Below are the code and all the weights of a small trained network. Each question names an input and a class and asks about switching units off, where a switched-off unit gives its printed mean instead of its output.

import numpy as np


def w(rows, s, z=0):
    codes = np.array(rows[::2]) - 128.0
    scale = np.full(codes.shape[1], s)
    scale[-1] = z or s
    return codes * scale


def f(y):
    return np.maximum(y, 0)


def log_softmax(a):
    a = a - a.max(-1, keepdims=True)
    return a - np.log(np.exp(a).sum(-1, keepdims=True))


def net(x, mask):
    res = np.array(x, float).reshape(1, 8) / 4 @ E
    y = f(res @ A[0][:, :-1].T + A[0][:, -1])
    res = res + np.where(mask, y, B[0][:, -1]) @ B[0][:, :-1]
    return log_softmax(res[-1] @ U[:, :-1].T + U[:, -1])


A, B = {}, {}
E = w([
[129,129,128],'x0',
[129,127,129],'x1',
[82,199,2],'x2',
[128,126,126],'x3',
[7,64,113],'x4',
[191,30,38],'x5',
[129,129,129],'x6',
[128,129,129],'x7',
],0.01)
A[0] = w([
[150,67,228,25],'n0',
[188,149,136,102],'n1',
[162,86,196,125],'n2',
[110,193,64,89],'n3',
[112,143,88,114],'n4',
[132,74,163,96],'n5',
[118,63,199,99],'n6',
[60,91,147,120],'n7',
[158,67,191,28],'n8',
[147,88,177,37],'n9',
[73,90,137,81],'n10',
[83,183,198,138],'n11',
[145,148,141,196],'n12',
[178,120,195,125],'n13',
[202,162,122,82],'n14',
[180,158,137,59],'n15',
[183,65,95,117],'n16',
[157,15,50,190],'n17',
[103,163,91,88],'n18',
[68,181,177,173],'n19',
[192,134,136,94],'n20',
[163,82,67,198],'n21',
[85,52,91,106],'n22',
[174,148,132,98],'n23',
[58,96,137,78],'n24',
[49,75,123,207],'n25',
[165,6,96,108],'n26',
[155,106,113,190],'n27',
[143,157,60,187],'n28',
[94,204,101,255],'n29',
[75,83,139,115],'n30',
],0.015,0.0031)
B[0] = w([
[60,139,68,207],'n0',
[208,168,99,170],'n1',
[52,104,91,194],'n2',
[62,132,77,191],'n3',
[69,99,63,162],'n4',
[105,144,61,172],'n5',
[58,44,53,193],'n6',
[254,225,125,179],'n7',
[95,98,13,190],'n8',
[85,130,36,170],'n9',
[216,198,63,168],'n10',
[127,83,236,192],'n11',
[192,120,147,152],'n12',
[40,137,148,188],'n13',
[226,201,85,180],'n14',
[151,193,74,162],'n15',
[114,55,218,202],'n16',
[142,102,223,252],'n17',
[85,124,65,166],'n18',
[114,113,252,191],'n19',
[191,140,97,171],'n20',
[118,81,202,206],'n21',
[224,154,105,192],'n22',
[176,225,103,160],'n23',
[215,169,80,175],'n24',
[190,169,143,201],'n25',
[126,97,183,232],'n26',
[167,65,228,166],'n27',
[17,44,103,190],'n28',
[79,55,166,197],'n29',
[243,163,86,173],'n30',
],0.0055,0.016)
U = w([
[107,117,247,253],'0',
[63,116,108,40],'1',
[186,191,145,73],'2',
],0.013,0.0038)

Each question gives the input, the list of numbers given to net, and the class t.
The units are the neurons (one row each of A and B). Each row of codes is followed by its name. A weight is (code - 128) times the scale printed after its matrix; where a second scale follows, it is the last column's (A, B and U).
mask holds one flag per neuron, in row order. A switched-off neuron (its flag False) gives its mean, the last column of its row in B, instead of its output. The means were averaged over made-up inputs and are rounded, as every weight is.
A unit's drop is (log p(t) with every unit on - log p(t) with that unit switched off) / (log p(t) with every unit on - log p(t) with every unit switched off).
The circuit of an input: a set's keep is (log p(t) with only the set's units on - log p(t) with every unit switched off) / (log p(t) with every unit on - log p(t) with every unit switched off). Starting from the 12 units with the biggest drops (on a tie, the unit counted first), units are removed one at a time, each time the one whose removal leaves the highest keep (on an exact tie, the one counted first), for as long as the keep stays at least 0.8.
circuit, biggest first: the units of the circuit, biggest drop first
k most important neurons: the k neurons with the biggest drops, biggest first
drop when u is switched off: that unit's drop, to one decimal
input [-5,5,8,-5,-4,8,2,-6], class 0: circuit, biggest first => [n17; n21]
input [8,2,1,3,6,6,4,-4], class 0: circuit, biggest first => [n17]
input [-3,-5,7,-5,-4,7,-8,-8], class 0: circuit, biggest first => [n17; n21]
input [-7,-3,4,8,5,-4,-6,4], class 2: circuit, biggest first => [n7; n24; n25]
input [7,-6,0,-1,2,-1,-1,-8], class 2: 2 most important neurons => [n17; n16]
input [5,-1,5,6,-6,-6,-6,-3], class 0: 3 most important neurons => [n29; n19; n11]
input [-6,-2,6,7,-5,-8,-5,4], class 0: 2 most important neurons => [n19; n11]
input [6,6,-6,-8,-7,-1,-5,8], class 2: 2 most important neurons => [n14; n1]
input [6,4,-6,7,7,0,-7,1], class 2: drop when n30 is switched off => 0.2
input [0,-7,5,1,6,-3,2,-6], class 2: drop when n6 is switched off => 0.1
input [1,0,6,7,-6,-5,-4,3], class 1: drop when n8 is switched off => -0.1
